Here is a tiny trained network, its code and every weight. The questions are about switching its units off for an input and a target symbol, where a switched-off unit gives its printed mean instead of its output.

import numpy as np


def w(rows, s, z=0):
    codes = np.array(rows[::2]) - 128.0
    scale = np.full(codes.shape[1], s)
    scale[-1] = z or s
    return codes * scale


def norm(h):
    return h / np.sqrt((h * h).mean(-1, keepdims=True) + 1e-5)


def f(y):
    return y / 2 * (1 + np.tanh(0.7978845608 * (y + 0.044715 * y**3)))


def softmax(a):
    e = np.exp(a - a.max(-1, keepdims=True))
    return e / e.sum(-1, keepdims=True)


def log_softmax(a):
    a = a - a.max(-1, keepdims=True)
    return a - np.log(np.exp(a).sum(-1, keepdims=True))


def net(x, mask):
    ids = ['γζθλμπψω'.index(c) for c in x.split()]
    T = len(ids)
    res = E[ids] + P[:T]
    q, k, v = (norm(res) @ M[0].T for M in (Q, K, V))
    z = softmax(np.where(np.tri(T) > 0, q @ k.T / 3**0.5, -1e9)) @ v
    res = res + np.where(mask[0], z, O[0][:, -1]) @ O[0][:, :-1]
    y = f(norm(res) @ A[0][:, :-1].T + A[0][:, -1])
    res = res + np.where(mask[1:9], y, B[0][:, -1]) @ B[0][:, :-1]
    return log_softmax(norm(res)[-1] @ U[:, :-1].T + U[:, -1])


Q, K, V, O, A, B = {}, {}, {}, {}, {}, {}
E = w([
[97,172,83,182],'γ',
[160,118,166,251],'ζ',
[130,212,196,109],'θ',
[134,101,238,122],'λ',
[151,76,91,80],'μ',
[131,115,105,112],'π',
[101,94,112,82],'ψ',
[192,130,160,105],'ω',
],0.018)
P = w([
[143,56,68,26],'0',
[57,52,127,92],'1',
[141,62,81,35],'2',
[11,67,167,173],'3',
[121,71,96,56],'4',
[10,96,194,196],'5',
[117,79,100,61],'6',
[10,106,202,213],'7',
[111,91,107,70],'8',
[18,125,220,242],'9',
[119,78,97,60],'10',
[13,150,251,255],'11',
[128,76,94,56],'12',
],0.0035)
Q[0] = w([
[161,215,53,37],'head 0',
[252,227,5,43],'head 0',
[192,54,2,134],'head 0',
],0.0088)
K[0] = w([
[141,127,61,45],'head 0',
[139,133,10,74],'head 0',
[180,97,43,142],'head 0',
],0.012)
V[0] = w([
[166,106,68,140],'head 0',
[158,167,120,149],'head 0',
[98,244,139,42],'head 0',
],0.011)
O[0] = w([
[115,221,64,90,42],'head 0',
[122,108,84,160,1],'head 0',
[1,188,198,154,213],'head 0',
],0.0085,0.00064)
A[0] = w([
[184,89,47,139,107],'neuron 0',
[153,159,139,88,4],'neuron 1',
[162,57,78,162,152],'neuron 2',
[91,193,118,143,217],'neuron 3',
[172,254,200,48,42],'neuron 4',
[121,87,148,101,112],'neuron 5',
[116,154,86,208,84],'neuron 6',
[119,194,91,128,91],'neuron 7',
],0.011,0.0032)
B[0] = w([
[88,135,159,215,200],'neuron 0',
[110,12,123,104,114],'neuron 1',
[118,171,175,173,184],'neuron 2',
[138,177,190,166,252],'neuron 3',
[32,66,83,171,179],'neuron 4',
[195,190,141,102,150],'neuron 5',
[170,51,134,30,228],'neuron 6',
[166,201,124,147,184],'neuron 7',
],0.011,0.0044)
U = w([
[220,254,140,118,112],'γ',
[222,81,129,235,209],'ζ',
[37,145,214,165,79],'θ',
[210,68,224,112,169],'λ',
[214,99,43,143,137],'μ',
[79,162,35,179,5],'π',
[141,121,121,9,252],'ψ',
[86,19,73,150,165],'ω',
],0.0088,0.0015)

Each question gives the input, a string of symbols that net reads in full, and the target symbol t.
The units are the heads (3 rows each of Q, K, V and O) and the neurons (one row each of A and B). Each row of codes is followed by its name. A weight is (code - 128) times the scale printed after its matrix; where a second scale follows, it is the last column's (O, A, B and U).
mask holds one flag per unit, heads first, then neurons. A switched-off unit (its flag False) gives its mean, the last column of its rows in O or B, instead of its output. The means were averaged over made-up inputs and are rounded, as every weight is.
A unit's drop is (log p(t) with every unit on - log p(t) with that unit switched off) / (log p(t) with every unit on - log p(t) with every unit switched off).
The circuit of an input: a set's keep is (log p(t) with only the set's units on - log p(t) with every unit switched off) / (log p(t) with every unit on - log p(t) with every unit switched off). Starting from all 9 units, units are removed one at a time, each time the one whose removal leaves the highest keep (on an exact tie, the one counted first), for as long as the keep stays at least 0.8.
units of the circuit, in order: the units of the circuit, biggest drop first
k most important neurons: the k neurons with the biggest drops, biggest first
drop of u: that unit's drop, to one decimal
input ψ γ ζ ψ, target ζ: units of the circuit, in order -> (head 0; neuron 0)
input θ ψ γ ω ζ μ, target ζ: units of the circuit, in order -> (neuron 0; head 0)
input ω γ π γ γ γ, target γ: units of the circuit, in order -> (neuron 6; neuron 4; neuron 7)
input λ ψ ζ γ, target ζ: units of the circuit, in order -> (head 0)
input ω ζ γ ω, target ζ: units of the circuit, in order -> (head 0; neuron 6; neuron 0)
input γ γ γ ω ω γ ω ω ψ ζ μ, target μ: 3 most important neurons -> (neuron 3; neuron 4; neuron 6)
input γ ψ θ γ ζ ω γ μ, target ζ: units of the circuit, in order -> (head 0; neuron 0)
input γ γ γ ψ, target ψ: 4 most important neurons -> (neuron 0; neuron 4; neuron 5; neuron 3)
input γ θ γ ζ γ μ ψ γ, target λ: units of the circuit, in order -> (neuron 6; head 0; neuron 4)
input π γ γ γ ψ γ ζ ω, target ζ: units of the circuit, in order -> (head 0; neuron 6; neuron 4)
input γ ω γ γ θ ω, target θ: units of the circuit, in order -> (head 0; neuron 4)
input ζ μ ψ γ ω ψ π γ γ γ ψ γ, target ζ: 3 most important neurons -> (neuron 6; neuron 5; neuron 0)
input ω γ γ γ γ μ ψ γ λ γ, target λ: 3 most important neurons -> (neuron 6; neuron 0; neuron 4)
input γ ω μ γ ψ γ ω ω ω, target ω: units of the circuit, in order -> (neuron 4)
input γ ψ γ γ γ γ ψ π π ψ, target ψ: 2 most important neurons -> (neuron 0; neuron 3)
input γ θ λ ω ψ θ θ γ π μ, target θ: 2 most important neurons -> (neuron 0; neuron 2)
input ψ π ψ γ, target γ: 2 most important neurons -> (neuron 6; neuron 3)
input ψ γ ω θ ψ γ γ μ, target θ: drop of neuron 3 -> 0.0
input ζ ψ θ γ θ λ γ γ ψ ψ, target λ: drop of neuron 3 -> 0.2
input ψ π π ζ ω ψ θ γ γ ω γ ω π, target π: drop of neuron 6 -> 0.2
